.40	-.14	.50	.46	.41	-.38	-.42	.41	.25
-.11	.11	-.13	-.31	-.14	.16	.16	-.16	-.14
-.14	.08	-.14	-.26	-.16	.11	.13	-.17	-.09
->
-.14	.50	.46	.41	-.38	-.42	.41	.25	.40
.11	-.13	-.31	-.14	.16	.16	-.16	-.14	-.11
.08	-.14	-.26	-.16	.11	.13	-.17	-.09	-.14

.45	-.01	.13	.02	-.44	.20	.49	-.46	-.66	-.53	.55	.02	.21	-.25	-.07	.36
-.39	-.22	-.66	.20	-.37	-.41	-.44	.04	-.13	-.44	.43	-.59	-.22	.10	.26	-.35
->
-.01	.13	.02	-.44	.20	.49	-.46	-.66	-.53	.55	.02	.21	-.25	-.07	.36	.45
-.22	-.66	.20	-.37	-.41	-.44	.04	-.13	-.44	.43	-.59	-.22	.10	.26	-.35	-.39

.07	.17	.52	-.46	.63
.17	.58	.16	-.21	.59
.06	.59	.21	-.30	.61
.22	.36	.43	-.14	.58
.18	.36	.23	-.21	.59
.08	.15	.53	-.46	.63
.23	.37	.43	-.14	.58
.26	.35	.42	-.11	.57
.05	.58	.22	-.32	.61
->
.17	.52	-.46	.63	.07
.58	.16	-.21	.59	.17
.59	.21	-.30	.61	.06
.36	.43	-.14	.58	.22
.36	.23	-.21	.59	.18
.15	.53	-.46	.63	.08
.37	.43	-.14	.58	.23
.35	.42	-.11	.57	.26
.58	.22	-.32	.61	.05

.12	-.14	.06	.07	.13	.05	-.04
-.42	-.19	.31	-.62	-.11	.01	.17
-.05	-.04	.13	.19	.03	.20	-.06
.03	-.12	.07	-.03	.07	-.18	.00
.10	-.03	.07	-.07	.13	.14	-.11
-.15	.04	.12	-.29	-.06	-.01	-.04
.00	.09	-.08	-.17	-.09	-.05	-.11
.10	-.06	.05	.15	-.10	-.03	-.11
->
-.14	.06	.07	.13	.05	-.04	.12
-.19	.31	-.62	-.11	.01	.17	-.42
-.04	.13	.19	.03	.20	-.06	-.05
-.12	.07	-.03	.07	-.18	.00	.03
-.03	.07	-.07	.13	.14	-.11	.10
.04	.12	-.29	-.06	-.01	-.04	-.15
.09	-.08	-.17	-.09	-.05	-.11	.00
-.06	.05	.15	-.10	-.03	-.11	.10

.19	-.37	.07	-.15	.22	.31	-.01	.38	-.17	.19	.18	.08	.02
.22	-.66	.06	-.18	.26	.33	-.06	.39	-.31	-.03	.29	.05	.02
.14	-.39	.19	-.10	.24	.34	-.07	.35	-.20	.20	.15	.01	-.05
.20	-.37	.12	-.11	.27	.25	-.07	.34	-.18	.14	.25	.08	.00
.15	-.39	.18	-.10	.24	.33	-.07	.36	-.20	.20	.16	.02	-.04
.17	-.38	.12	-.14	.25	.26	-.06	.37	-.20	.15	.21	.08	.03
.14	-.39	.21	-.09	.24	.36	-.07	.35	-.20	.21	.13	.00	-.07
->
-.37	.07	-.15	.22	.31	-.01	.38	-.17	.19	.18	.08	.02	.19
-.66	.06	-.18	.26	.33	-.06	.39	-.31	-.03	.29	.05	.02	.22
-.39	.19	-.10	.24	.34	-.07	.35	-.20	.20	.15	.01	-.05	.14
-.37	.12	-.11	.27	.25	-.07	.34	-.18	.14	.25	.08	.00	.20
-.39	.18	-.10	.24	.33	-.07	.36	-.20	.20	.16	.02	-.04	.15
-.38	.12	-.14	.25	.26	-.06	.37	-.20	.15	.21	.08	.03	.17
-.39	.21	-.09	.24	.36	-.07	.35	-.20	.21	.13	.00	-.07	.14

.18	.08
-.49	-.33
-.06	.06
.00	.00
.21	-.03
->
.08	.18
-.33	-.49
.06	-.06
.00	.00
-.03	.21

.12	-.09	-.41	.18	-.22	.16	.07	-.24	.03	.42	.61	-.09	-.28
-.15	.03	-.06	.23	-.42	-.05	-.25	.24	-.19	-.05	.07	-.08	.42
-.15	.03	-.04	.26	-.41	-.05	-.27	.27	-.21	-.04	.04	-.11	.42
.09	.30	.00	.06	.11	-.21	.03	-.24	.21	-.24	.31	-.32	.02
.02	.34	-.02	.11	.14	-.29	-.04	-.34	.24	-.42	.28	-.35	.22
.04	.35	-.03	.12	.12	-.28	-.03	-.33	.21	-.43	.27	-.38	.18
.12	-.06	-.43	.10	-.22	.11	.07	-.25	.01	.43	.56	-.11	-.25
->
-.09	-.41	.18	-.22	.16	.07	-.24	.03	.42	.61	-.09	-.28	.12
.03	-.06	.23	-.42	-.05	-.25	.24	-.19	-.05	.07	-.08	.42	-.15
.03	-.04	.26	-.41	-.05	-.27	.27	-.21	-.04	.04	-.11	.42	-.15
.30	.00	.06	.11	-.21	.03	-.24	.21	-.24	.31	-.32	.02	.09
.34	-.02	.11	.14	-.29	-.04	-.34	.24	-.42	.28	-.35	.22	.02
.35	-.03	.12	.12	-.28	-.03	-.33	.21	-.43	.27	-.38	.18	.04
-.06	-.43	.10	-.22	.11	.07	-.25	.01	.43	.56	-.11	-.25	.12
---
.13	-.25	-.61	.14
.11	-.33	-.31	.39
-.03	-.12	.39	.45
->
.13	-.25
.11	-.33

-.08	-.20	-.32	.35	-.14
.61	.08	.07	.01	.00
->
-.08	-.20
.61	.08

.15	.05	-.20	.04	-.09
-.03	-.05	-.03	-.10	-.12
.07	-.13	.06	.05	.30
-.28	-.07	.08	-.02	.54
->
.15	.05
-.03	-.05

.19	.17	-.22	-.23	-.14
.43	.49	-.52	-.38	-.18
.03	.14	.50	.40	.39
.10	.13	.10	.04	.09
-.05	.00	.48	.34	.30
->
.19	.17
.43	.49

.41	.34	-.41
.57	.59	-.56
-.65	-.61	.64
.07	.21	-.06
->
.41	.34
.57	.59

.49	.36
.30	.27
-.07	.03
-.11	-.01
->
.49	.36
.30	.27

-.41	.41	-.01
.10	.45	.04
-.13	-.03	-.01
-.51	.41	-.02
->
-.41	.41
.10	.45

-.07	-.12
.62	.65
-.06	-.04
->
-.07	-.12
.62	.65

-.43	-.26	.15	.65
-.27	-.51	.21	.37
.42	.49	.00	-.44
.49	-.45	.24	-.31
.34	.47	.11	-.46
->
-.43	-.26
-.27	-.51
---
-.50	-.29	-.14	.39	-.32	.00	.30
.13	.23	.30	-.02	-.14	.46	-.04
-.15	.05	.22	.25	-.32	.31	.20
-.48	-.32	-.15	.34	-.29	-.03	.28
->
.30	-.50	-.29	-.14	.39	-.32	.00
-.04	.13	.23	.30	-.02	-.14	.46
.20	-.15	.05	.22	.25	-.32	.31
.28	-.48	-.32	-.15	.34	-.29	-.03

-.06	.49
-.39	-.54
.52	.20
-.61	.36
->
.49	-.06
-.54	-.39
.20	.52
.36	-.61

.03	.06	.15	.03	.11	.09	-.19	.13	.21	.06	.09	.14	.03	-.06	.25
-.27	.21	.10	-.20	.13	.14	.13	-.09	-.11	.26	.15	.11	-.20	.24	-.11
.45	-.19	-.09	.36	-.15	-.17	.03	.14	.14	-.21	-.17	-.11	.36	-.23	.14
.14	-.05	-.23	.13	-.18	-.17	.54	-.17	-.33	.00	-.16	-.22	.13	.15	-.39
->
.25	.03	.06	.15	.03	.11	.09	-.19	.13	.21	.06	.09	.14	.03	-.06
-.11	-.27	.21	.10	-.20	.13	.14	.13	-.09	-.11	.26	.15	.11	-.20	.24
.14	.45	-.19	-.09	.36	-.15	-.17	.03	.14	.14	-.21	-.17	-.11	.36	-.23
-.39	.14	-.05	-.23	.13	-.18	-.17	.54	-.17	-.33	.00	-.16	-.22	.13	.15

.48	-.50
-.01	.41
.50	-.53
.18	-.32
->
-.50	.48
.41	-.01
-.53	.50
-.32	.18

.58	.02	.11	.37	-.40
-.40	-.27	-.01	.54	-.22
.39	.14	-.03	-.36	-.54
.00	.23	-.46	.32	.18
.50	.26	-.36	-.04	.03
.27	-.18	.39	-.07	.38
-.59	.18	-.56	-.34	-.31
-.59	.47	.06	.31	.41
.30	.23	.12	-.03	-.47
.04	-.28	-.28	-.39	-.28
-.39	.52	-.26	.28	.04
-.24	-.15	-.34	.25	-.16
->
-.40	.58	.02	.11	.37
-.22	-.40	-.27	-.01	.54
-.54	.39	.14	-.03	-.36
.18	.00	.23	-.46	.32
.03	.50	.26	-.36	-.04
.38	.27	-.18	.39	-.07
-.31	-.59	.18	-.56	-.34
.41	-.59	.47	.06	.31
-.47	.30	.23	.12	-.03
-.28	.04	-.28	-.28	-.39
.04	-.39	.52	-.26	.28
-.16	-.24	-.15	-.34	.25

.22	.37
-.08	.42
-.34	-.48
.04	.42
.07	.42
.49	-.50
-.33	.07
-.48	.25
->
.37	.22
.42	-.08
-.48	-.34
.42	.04
.42	.07
-.50	.49
.07	-.33
.25	-.48
